Each row has a class, written as a number after it; each block has new classes, again numbered from 0 up.
[ -4   1   2   5  -5   1   1   3   2  -2  -6  -2  -7  -6  -7   0   9  -4
  -2   8  -1   0   1   0   0   2   2  18   5   3   2  -5   0  -6   6 -12
   0   0   4  -1   7  -1   3   1   5   4   2   1   1   0  -6  -2   2  16
   2   2  -8  -3  10  -6   6   2  -4   1   4  -5  -1] => 1
[  2  -2  -2 -11   7   0   3   2   1   2  12  -1   0   4   1   1   7   1
   0   8  -3   1   9  12  -1 -21   4  -4   9   5  -4   7  12   2   0   5
  -2   3   0   2   1  -3  -2   4   2  -2   3   1   0  -1   1   3   1   2
  -2   1   2   4   4  -5   1  -2   2  -1 -10   6  -4] => 0
[  1   6   5  17  -6  -8  -4 -12   5  -1 -23 -10   1 -16  -9   3  -1  -7
   2   9   0  -2  -4  -3   4  11   3  28   8  -8  -1  -8  -6 -34   6 -29
   1   0   6  -3  20   1   1  -1   0  -3  -4   2  -4   0  -4  -5   4   2
  -3  -1  -9  -8  14   2   2  12  -4  -1   3  -5  -5] => 1
[ -1  -3  -1 -20   3   4   0   8  -2  -6  10  -9   3   4  -7 -21   0   5
  -1   9   0   1   8  15  -1 -15  -3  -7   9  -5  -2   5   5  -1  -4  18
   1   9  -5  -3  -8  -2   0  10   0   6  12  -3   1  -5  -4   2   2   1
  -9   6  -1   8   4  -2  -5  -3   0   2  -9   3  -1] => 0
[ -2   0   0 -34  -3   3  -1  -3   4  -6   8 -16 -13  21  -6   0   7  -2
  -2   8   0  -8  10  27  -3 -21   5  -6  10  11   0  14   7   6  -1  41
   7   0   1   1  -3   1  -1   1   2  -2  21  -4  -1 -25 -18   1   3   3
   6   4  -6   5   2  -6  -3   4   1   0  -3  -1   1] => 0
[  0   0  -4 -27 -14  -1  -1  15   6  -1   3  -1 -25  29   6   6  19  -3
  -1  13  -4  -4  23  23  -6 -19  -2  29   5  13   6  -1  27   6  15  50
   2   1   2   2  19   5  -7 -12   3  13   7  -2   6 -27 -11   1  -5  -1
  11  15 -12  -6   8  -9  -1 -13  -1   0   1   1   6] => 0
[ -3  -2  -4 -12   3   2  -2   7   4  -1  14  -9  -1  -1   3  -5   2   1
  -8   4  -2  -1  11  19   2 -22  -3   1  13   4   1  15   8  -6  -7  -9
   9   4   1   2  11  -7  -5   7   1  -8   5  -4  -1  -2  -3   0   4 -12
   3   2  -4  -2  15  -6  -4  -1   0  -7 -10   9   0] => 0
[ -2  -1  -3 -27   0   0   1  10   0   1  14  -6  -3  12   3  -1   6  -2
  -3   8  -3   2  10  23  -6 -25   2   3  11   9  -2  11  14   0   0  28
   0   0   3   1   4  -1  -4   1   1  -8   1  -1   0  -9  -6   4   1   1
   0   7  -2   6   4  -1   2  -5   1  -1  -8   7   3] => 0
[  1  -6   0 -18   4  -1   3  18   4  -1   6  -6   1   9   3  -4   9   3
  -4  19   0  -5  14  19  -5 -15 -11  -4   4   9  -1   3  20   0  -2  40
   7   7  -8   2  -8  -1  -4   4   2   0   8  -4   1   2  -6   0  -2 -12
  -2   4  -8  -1   5  -7   4  -8  -2   2 -10   1   3] => 0
[ -1   5   7   7   0   2  -2 -10   6   2  -9 -10   6 -12  -5  -1   0  -5
  -2  10   4  -2  -9   5   1  14   1  27  12  -4  -2  -3   2  -5   3 -13
   2  -1   4   1  20   1   2  16   3   1  -5  -2  -6  -9   0  -2   6   5
  -1   0  -7  -3   6   2  -5  15  -2   4   1  -4   5] => 1
[  5  -6  -1   9   1  -1   3  15  -2   1   3  -4   7 -18 -12  -2  -1   9
  -5  12  -9   3  -4  -3   5 -12   0 -19 -12  -2  -8   0  -6  -7  -3 -10
   4   6  -1   3 -23  -3   3   9  -4  -2   8  -2  -3  16   1   2   3  10
  -7  -8  -2  -3   7   0  10   1  -1   0  -9 -11  -2] => 0
[  3  -6  -3  -7   5  -3   2  23  -5   3  12   4  13 -19  -2  -1  -3   9
  -3  10   1   5  12  11  -1 -16  -6 -18   4  -3  -1   6   0 -10  -3 -10
  10   7  -3   0 -11  -1  -1  15  -1  -7   6  -2  -2  18   0   8  11   8
  -6   2  -2   3   8  -6   2 -13  -2  -2 -11   0   1] => 0
[ -2   3  -1 -24 -19   2  -1 -10   6   2  -7  -3 -19  21  10   6   5  -8
   6  -3  -4  -5  -2  11  -3   4   2  36   8   3   4  -1  10   7  16  25
  -2  -7   5   0  32   4  -8 -12   6   7  -4  -1   1 -26  -4  -5   2  -6
   9  16  -5  -4   7 -14  -5 -10   0   4   6   2   7] => 1
[ -4   3   3 -17 -18   4   4 -13   7  -2  -3  -3 -12  10  -2  -1  -7  -4
  -2  -5  -2 -11 -18  -1  -3   4  -4  15   4  -1   2   2 -10   2   7  11
  -3   0   7   0   5   1   4  -5   5   2   5  -3  -3 -15  -6   2  -2  -3
   5   7  -1   4   3  -2  -3   8   2   3   4  -2  -1] => 1
[ -1   5   0 -17 -21   2  -2  17  12  -2 -13   3 -17  14  15   2   1  -1
  -1   3  -3  -2   6   6   1   5  -3  15  -7   1   5  -8  12   9  13  56
  -5  -7   1  -4   8   4  -4  -7   6   6   8  -2   3 -20 -15  -5  -1   3
   7   9  -4  -5   3  -3   1 -16   3   0   0  -1   0] => 1

Next block: new classes, numbered from 0 again.
[ -6   4  11   0  -4  -1  -5  16  -2  -1   5   3  10  -2   3   0   9  -8
  -3   1  -1  -2   2   0 -23  -1   4  11   2   0   4   1   4  -6   3  -4
   2   5   4   3   2  -5  -2   1  -1   7   2   4   0   2   4   0   4   1
   1  -1   1  -1   2  -4  -5   0  -5   9  -1   3   8] => 0
[ -5  -5   0  -2  -8   0  -8  -6   4   4   1   5 -14  -3 -14  -9  -3   4
  -5   3   0  -1  -7   2 -11  11  -1   9  -2  -2  -5   3   2   2   1  -7
   7  11   9  19   3 -17   1   2   4  -2   5  -3   2  -3  -7   0   2 -10
   4  -2  -2  -5   0   9   5  -1 -10  -6  -2  -4  10] => 1
[  1  -1  -1  -4  -7   3  -5  -4   4  -5  -3   3   5  -1   7  17   3   3
 -12  -1  15  15   1   0 -13  -3   4  -1   0  -7   4  -3  10  -5   0  19
  -2  -6   2  15   1  11  -6   6   2  -3   8  -5   1  16   9   0   6  -5
  -4   7  -3  -1  10  -4  -7   3   0   5  -3  -1   1] => 1
[  0   6  15   7  -4  -3  -3  -1   0   2  13   3   9  -3   3   0   8  -8
  -1   9   4 -10   4   6 -25  -4  -3   2 -17  -6  16  -2   5  -7   0  -3
   6   3  -2  -9   4   0   1   6  -7   1   2   7  -6   0   0   3  10   0
  -3  -2   2  -1   5   0  -7   3  -4   6  -3   4  11] => 0
[ -7   5   6   1   6   5   2  -4  -5   3   6  -3  10   2   4   0   5  -2
   5   6  -3  -4   5  -2 -23   0   5   8   1  -2   3   6  -2  -8   4  -1
   1   5   7 -11   4  -9   2   1  -2   8   5   6   6  22   0   3   7   2
  -3  -4   3  -1  -1  -4  -5   1  -4   3   4  -1   7] => 0
[  6  -8   2   0 -10  -5  -5  -1  -2  10 -12   5 -11   2 -12 -12  -8  15
   6   2 -10   6  -3  11  10   9  -2   3  12   4  -6   8  -4   7   3 -31
   1   5  16   9   3  -9   7 -19  10  -6 -11   2  11 -15 -12   6  -4  -5
  12   8  -7  -3  -9  12  12  -6  -2   1  -7 -12  10] => 1
[ -9  17   0   7   0  -8   0  -9  -6   7   6  -1  10   1   6   3  -1 -13
  -1  10   0 -13   2  -3 -22  -7  -1  -3   5   2   8   1   5  -7   7  -4
   4  -8   1 -10   1  -3  -1   1  -3   1   1   6  -1  -4   1  -5   5   5
  -3   2   3  -1   2  -3  -5   5   0   6   0   9  -1] => 0
[ -3   4   7   0  -5   0   2  -3  -1 -10   5   0   7  -5   5   0   9  -5
   2   3   1  -2   2   4 -22   0   1  -5   0   2   2   1   5  -4   3   3
   7  -4  -2  -5   0  -6  -5  12  -8  -7  12  12  -7   3   5  -3   5   0
  -1   0   2   1   0   1 -11   2  -1   4   1   6   1] => 0
[ -9  -2   4  15   1   5  -1   0  -5  13   5  -2  -6   7  -1 -13 -11  -4
   7  13 -22  -7  -7   4 -17  10   2  22  -8   6   1  11   0   2   1 -25
   3   1  14 -11   7 -30   7  -6   4   3   5   5   0  -6  -7   4   6   3
   8  -7 -12   2 -11  -3  -7  -6   4   5   9  13   0] => 0
[-12   4  11  12 -10  -7  -2 -14  -5  10  15  -1   2   3   3   0   6  -7
   5   8   7  -9  -3  -5 -42  -5   0   2  -1   0   4   0   2  -6   4  -1
   7   6   0  -7  -2 -15  -1   9  -3   6  12  -5 -12   5  -2  -5  11   0
  -4  -8   0  -7   4 -13  -9  10   6   2   6   6   4] => 0
[-14   8  12  -7  -5  -2  -4  -4  -4   2   5   0   3   1  -2   0   5  -8
  -1   0   4  -5   1   1 -29  -2   2   7   0 -11   9   4   6  -6   4   0
   9  -3  -1  -3   1 -17  -2   2  -3   2   8   3   1   5   0  -4   5  -3
  -1   1  -5   2  -1  -2  -7   4  -3  10   8   8  12] => 0
[ -9   1   8  -1  -6  -1   3  -9  -2   7  13  -1   3  -2   4  -3  -7   0
  -2   5   4   0   2   6 -25  -2   1  -8   1   4   9   1  -1  -5   1   3
   4   8   0  -7   7 -10  -5   5  -7  -2   5   4  -7   3   1   1   9   7
  -5  -1   6  -1   2   2  -5   5  -5   2  -1   0   3] => 1
[ -7 -10  -8  -1  -2   2 -10   0  10   5  -8   1   0   5  -7  -9  -5  -1
   0   0  -1  -6  -5   0 -11   3  -5   7  -7  -1   2  -6   1   2   1 -16
   6  -1  11 -12   0 -12  -1   1   2   8   0  -2   1  -3 -12   3   1  -3
   1  -3   1   1   1   2  -1   2   0   6  -3   4  10] => 1
[-10  -4  -5  -6  -8  12   5  -4   4  -5   7  -3  -8  10  -2  -9   4   1
   1  -7 -16   2  -7 -11 -14   9   4  23 -17  -6  -6  25  -1  -1  -4  -6
  10  10  10  11   1 -39   6 -13  -8  12  13  -1  -1  -7   0   0  -2  -5
  12 -13 -17   8   2  -9  -8  -6   6   1  14  15  17] => 1
